Here is a tiny trained network, its code and every weight. The questions are about switching its units off for an input and a class, where a switched-off unit gives its printed mean instead of its output.

import numpy as np


def w(rows, s, z=0):
    codes = np.array(rows[::2]) - 128.0
    scale = np.full(codes.shape[1], s)
    scale[-1] = z or s
    return codes * scale


def f(y):
    return y / 2 * (1 + np.tanh(0.7978845608 * (y + 0.044715 * y**3)))


def log_softmax(a):
    a = a - a.max(-1, keepdims=True)
    return a - np.log(np.exp(a).sum(-1, keepdims=True))


def net(x, mask):
    res = np.array(x, float).reshape(1, 7) / 4 @ E
    y = f(res @ A[0][:, :-1].T + A[0][:, -1])
    res = res + np.where(mask, y, B[0][:, -1]) @ B[0][:, :-1]
    return log_softmax(res[-1] @ U[:, :-1].T + U[:, -1])


A, B = {}, {}
E = w([
[164,217,113,228,119,200,253],'x0',
[140,143,108,120,134,128,107],'x1',
[247,62,181,147,192,112,150],'x2',
[111,106,140,138,123,124,155],'x3',
[79,102,126,252,197,153,64],'x4',
[102,152,180,54,176,220,102],'x5',
[138,20,53,125,97,209,153],'x6',
],0.0064)
A[0] = w([
[77,177,137,109,132,131,121,141],'n1',
[107,90,109,76,174,61,114,68],'n2',
[140,119,31,205,42,1,121,254],'n3',
[99,198,206,151,142,55,130,104],'n4',
[254,92,162,133,201,131,134,73],'n5',
[83,93,127,216,174,134,91,96],'n6',
[110,118,174,102,158,205,107,78],'n7',
[153,213,133,98,145,57,130,157],'n8',
[102,119,148,120,121,117,147,207],'n9',
[48,142,115,128,68,146,119,111],'n10',
[138,47,103,116,86,171,171,81],'n11',
[104,82,122,100,167,90,81,93],'n12',
[90,95,149,79,109,93,103,146],'n13',
[165,132,118,45,54,79,199,70],'n14',
[52,182,50,118,92,126,119,75],'n15',
[102,103,135,185,145,152,88,68],'n16',
[153,174,96,149,136,160,169,88],'n17',
[95,153,135,163,180,110,125,77],'n18',
[160,190,75,142,172,169,180,73],'n19',
[157,146,119,63,97,120,190,124],'n20',
[125,168,172,186,104,146,197,86],'n21',
[124,130,121,211,148,159,70,55],'n22',
[123,65,89,128,97,206,133,103],'n23',
[89,116,103,176,190,133,119,68],'n24',
[88,78,140,87,130,80,132,111],'n25',
[103,157,179,132,142,75,131,120],'n26',
[112,91,124,94,146,99,90,66],'n27',
[96,119,152,145,153,159,232,160],'n28',
[143,174,246,155,164,95,139,133],'n29',
[79,170,214,168,132,69,115,118],'n30',
[46,159,96,120,115,139,153,82],'n31',
[118,108,153,46,91,98,216,95],'n32',
[73,154,97,121,98,126,103,64],'n33',
[149,184,120,159,138,157,155,77],'n34',
[65,91,112,183,187,130,135,98],'n35',
[159,61,77,160,97,203,120,73],'n36',
[92,134,189,103,168,184,122,169],'n37',
[92,148,146,52,205,242,145,216],'n38',
],0.0097,0.0078)
B[0] = w([
[161,84,114,114,135,115,160,168],'n1',
[119,136,208,162,73,112,80,147],'n2',
[254,123,132,140,154,176,165,230],'n3',
[144,82,90,45,81,148,93,173],'n4',
[13,57,189,118,131,17,238,170],'n5',
[106,214,136,85,202,131,114,166],'n6',
[194,141,139,97,110,103,159,149],'n7',
[123,82,69,107,131,157,100,183],'n8',
[138,125,68,180,139,126,100,173],'n9',
[116,88,143,117,184,63,204,168],'n10',
[106,113,107,74,113,130,105,151],'n11',
[125,156,186,185,60,124,100,157],'n12',
[139,145,129,212,95,109,75,175],'n13',
[81,212,180,116,236,156,111,169],'n14',
[67,17,200,141,134,70,201,171],'n15',
[124,178,166,95,141,143,132,139],'n16',
[118,155,190,150,62,123,64,148],'n17',
[102,153,133,78,129,131,107,135],'n18',
[98,130,196,161,42,135,98,155],'n19',
[59,196,137,145,180,170,82,166],'n20',
[109,132,167,147,74,120,83,162],'n21',
[95,183,168,114,179,105,89,145],'n22',
[119,99,52,29,82,134,104,162],'n23',
[98,194,172,71,145,125,116,138],'n24',
[158,151,181,139,85,176,92,152],'n25',
[126,92,120,101,127,138,108,150],'n26',
[107,180,190,142,37,123,127,142],'n27',
[123,119,99,177,84,98,67,176],'n28',
[118,93,65,101,113,121,127,177],'n29',
[126,109,82,76,120,149,122,169],'n30',
[111,100,163,145,124,94,184,155],'n31',
[101,188,127,127,186,126,92,163],'n32',
[92,110,212,130,129,73,176,141],'n33',
[113,145,143,126,67,125,106,146],'n34',
[127,199,145,84,151,146,109,152],'n35',
[83,130,87,53,96,139,107,154],'n36',
[213,128,107,158,129,133,167,185],'n37',
[226,126,114,179,151,142,163,245],'n38',
],0.0078,0.011)
U = w([
[94,164,187,176,8,132,73,82],'0',
[58,218,141,91,216,143,101,103],'1',
[54,67,162,110,133,25,219,88],'2',
[131,134,93,144,122,131,118,244],'3',
[96,94,55,39,80,158,90,76],'4',
[116,112,114,174,145,163,109,228],'5',
[205,136,130,139,134,158,157,57],'6',
],0.011)

Each question gives the input, the list of numbers given to net, and the class t.
The units are the neurons (one row each of A and B). Each row of codes is followed by its name. A weight is (code - 128) times the scale printed after its matrix; where a second scale follows, it is the last column's (A, B and U).
mask holds one flag per neuron, in row order. A switched-off neuron (its flag False) gives its mean, the last column of its row in B, instead of its output. The means were averaged over made-up inputs and are rounded, as every weight is.
A unit's drop is (log p(t) with every unit on - log p(t) with that unit switched off) / (log p(t) with every unit on - log p(t) with every unit switched off).
The circuit of an input: a set's keep is (log p(t) with only the set's units on - log p(t) with every unit switched off) / (log p(t) with every unit on - log p(t) with every unit switched off). Starting from the 12 units with the biggest drops (on a tie, the unit counted first), units are removed one at a time, each time the one whose removal leaves the highest keep (on an exact tie, the one counted first), for as long as the keep stays at least 0.8.
circuit, biggest first: the units of the circuit, biggest drop first
most important unit: the unit with the biggest drop
top k neurons: the k neurons with the biggest drops, biggest first
drop of u: that unit's drop, to one decimal
input [5,5,8,-2,4,-8,8], class 2: top 2 neurons : n5; n38
input [-6,4,0,-4,7,6,6], class 1: most important unit : n6
input [8,1,-6,6,3,7,5], class 0: circuit, biggest first : n19; n17
input [5,-1,0,-3,2,4,-3], class 0: top 2 neurons : n3; n19
input [7,2,-6,-4,-2,0,-6], class 0: top 4 neurons : n19; n17; n21; n34
input [-7,-8,-8,-3,7,7,-6], class 2: top 2 neurons : n10; n15
input [-2,-2,-1,2,-2,-1,6], class 4: top 2 neurons : n23; n11
input [0,7,6,-4,-2,-6,7], class 4: circuit, biggest first : n36; n38
input [2,6,-6,6,-3,7,1], class 6: top 3 neurons : n38; n5; n37
input [-1,6,-1,3,-4,7,-3], class 6: circuit, biggest first : n38; n37
input [-2,-7,4,0,6,8,-6], class 6: top 3 neurons : n37; n38; n7
input [3,-4,-3,-7,-8,-2,-6], class 1: top 2 neurons : n14; n20
input [-8,1,-5,-3,5,-1,7], class 0: circuit, biggest first : n12; n27
input [0,7,-7,3,5,-2,8], class 4: circuit, biggest first : n23
input [0,-7,-8,-5,7,-3,-8], class 2: top 4 neurons : n15; n10; n33; n31
input [4,7,-3,-7,-7,3,-4], class 1: top 3 neurons : n14; n20; n3
input [-2,-4,-1,2,-6,4,2], class 1: circuit, biggest first : n14; n32
input [8,5,7,7,-2,7,8], class 0: top 3 neurons : n19; n17; n28
input [4,3,6,-6,-3,-3,2], class 2: top 2 neurons : n5; n38
input [2,-2,-8,6,-5,2,3], class 2: circuit, biggest first : n15
input [-6,2,-8,-3,2,5,-5], class 2: top 2 neurons : n15; n10
input [2,5,-7,3,-1,-2,-5], class 2: drop of n15 : 0.3
input [1,4,0,2,6,-7,3], class 6: drop of n36 : -0.1
input [0,3,-1,5,5,-2,4], class 1: drop of n38 : 0.2
